Below is a small trained network, with its code and all its weights. Each question gives an input and a class and asks what happens when units are switched off, that is, made to give their printed mean instead of their output.

import numpy as np


def w(rows, s, z=0):
    codes = np.array(rows[::2]) - 128.0
    scale = np.full(codes.shape[1], s)
    scale[-1] = z or s
    return codes * scale


def f(y):
    return y / 2 * (1 + np.tanh(0.7978845608 * (y + 0.044715 * y**3)))


def log_softmax(a):
    a = a - a.max(-1, keepdims=True)
    return a - np.log(np.exp(a).sum(-1, keepdims=True))


def net(x, mask):
    res = np.array(x, float).reshape(1, 4) / 4 @ E
    y = f(res @ A[0][:, :-1].T + A[0][:, -1])
    res = res + np.where(mask, y, B[0][:, -1]) @ B[0][:, :-1]
    return log_softmax(res[-1] @ U[:, :-1].T + U[:, -1])


A, B = {}, {}
E = w([
[64,188,139,109,56,78,155,75,244,146],'x0',
[168,20,110,142,157,108,129,189,195,98],'x1',
[1,97,145,197,145,158,101,174,95,176],'x2',
[183,159,112,111,226,39,95,112,115,217],'x3',
],0.0096)
A[0] = w([
[123,92,124,132,127,105,129,140,185,120,20],'n0',
[253,144,126,105,133,84,133,111,181,121,160],'n1',
[178,33,125,127,104,121,134,151,232,71,150],'n2',
[93,151,131,122,71,154,133,114,153,96,158],'n3',
[111,37,125,139,153,81,126,157,224,147,120],'n4',
[201,139,128,115,105,155,137,116,120,84,83],'n5',
[97,108,135,128,127,140,131,135,119,128,39],'n6',
[57,83,131,146,110,160,132,149,130,112,103],'n7',
[117,134,124,132,125,124,118,131,105,118,59],'n8',
[143,114,123,131,154,122,127,137,92,132,3],'n9',
[64,166,132,125,107,86,132,111,201,159,86],'n10',
[56,132,128,137,104,135,128,129,163,129,36],'n11',
[97,148,125,124,107,119,128,114,150,129,190],'n12',
[122,136,126,118,146,130,119,124,140,141,95],'n13',
[119,143,115,122,131,140,113,117,128,122,128],'n14',
[134,112,131,137,147,104,125,133,126,164,100],'n15',
[204,140,131,113,128,98,129,119,157,130,147],'n16',
[105,188,131,113,72,122,145,101,160,105,89],'n17',
],0.022,0.0059)
B[0] = w([
[111,157,158,125,138,137,131,140,133,182,160],'n0',
[207,124,83,119,144,124,115,125,152,19,247],'n1',
[62,181,163,120,69,127,142,122,11,106,253],'n2',
[103,227,128,131,125,103,128,121,114,141,200],'n3',
[154,51,116,135,181,130,113,128,218,197,218],'n4',
[101,74,140,132,107,122,130,134,79,98,190],'n5',
[142,96,116,133,145,122,123,137,116,101,148],'n6',
[149,28,126,116,118,129,129,127,84,98,212],'n7',
[118,97,143,117,106,103,145,130,139,143,133],'n8',
[95,127,146,127,125,122,131,119,171,184,155],'n9',
[142,252,110,125,127,114,127,119,155,126,207],'n10',
[85,167,152,127,100,140,140,125,96,115,183],'n11',
[137,191,125,126,119,129,131,131,120,128,172],'n12',
[146,164,132,136,132,156,129,146,112,115,133],'n13',
[92,126,144,127,108,118,143,160,164,114,135],'n14',
[139,162,128,115,111,137,140,119,165,118,154],'n15',
[157,113,82,151,124,138,142,133,167,69,198],'n16',
[139,136,133,129,162,145,118,133,183,188,197],'n17',
],0.023)
U = w([
[60,241,137,140,163,119,142,98,153,216,252],'0',
[126,2,111,170,219,155,105,149,141,173,217],'1',
[77,141,120,131,91,133,159,116,39,69,7],'2',
[178,179,45,146,200,116,117,107,202,112,39],'3',
],0.0061,0.0018)

Each question gives the input, the list of numbers given to net, and the class t.
The units are the neurons (one row each of A and B). Each row of codes is followed by its name. A weight is (code - 128) times the scale printed after its matrix; where a second scale follows, it is the last column's (A, B and U).
mask holds one flag per neuron, in row order. A switched-off neuron (its flag False) gives its mean, the last column of its row in B, instead of its output. The means were averaged over made-up inputs and are rounded, as every weight is.
A unit's drop is (log p(t) with every unit on - log p(t) with that unit switched off) / (log p(t) with every unit on - log p(t) with every unit switched off).
most important unit: the unit with the biggest drop
k most important neurons: the k neurons with the biggest drops, biggest first
drop of u: that unit's drop, to one decimal
input [-6,2,-7,2], class 2: most important unit : n5
input [-2,6,2,-3], class 1: 3 most important neurons : (n4, n3, n10)
input [8,6,8,6], class 0: 2 most important neurons : (n10, n1)
input [8,8,-6,-4], class 0: 3 most important neurons : (n2, n4, n17)
input [-2,1,-7,1], class 2: 2 most important neurons : (n5, n4)
input [-6,7,2,3], class 1: 3 most important neurons : (n4, n10, n3)
input [7,3,-4,-1], class 0: 3 most important neurons : (n2, n0, n3)
input [-2,3,-6,2], class 2: 3 most important neurons : (n2, n5, n17)
input [-8,3,-7,2], class 2: 3 most important neurons : (n5, n2, n4)
input [-8,-6,-1,2], class 1: 2 most important neurons : (n2, n10)
input [4,-6,-6,-4], class 0: drop of n3 : 1.6
input [7,-3,6,-7], class 0: drop of n0 : 0.0
input [-4,-2,0,0], class 1: drop of n3 : 0.6
input [5,6,0,-6], class 0: most important unit : n4
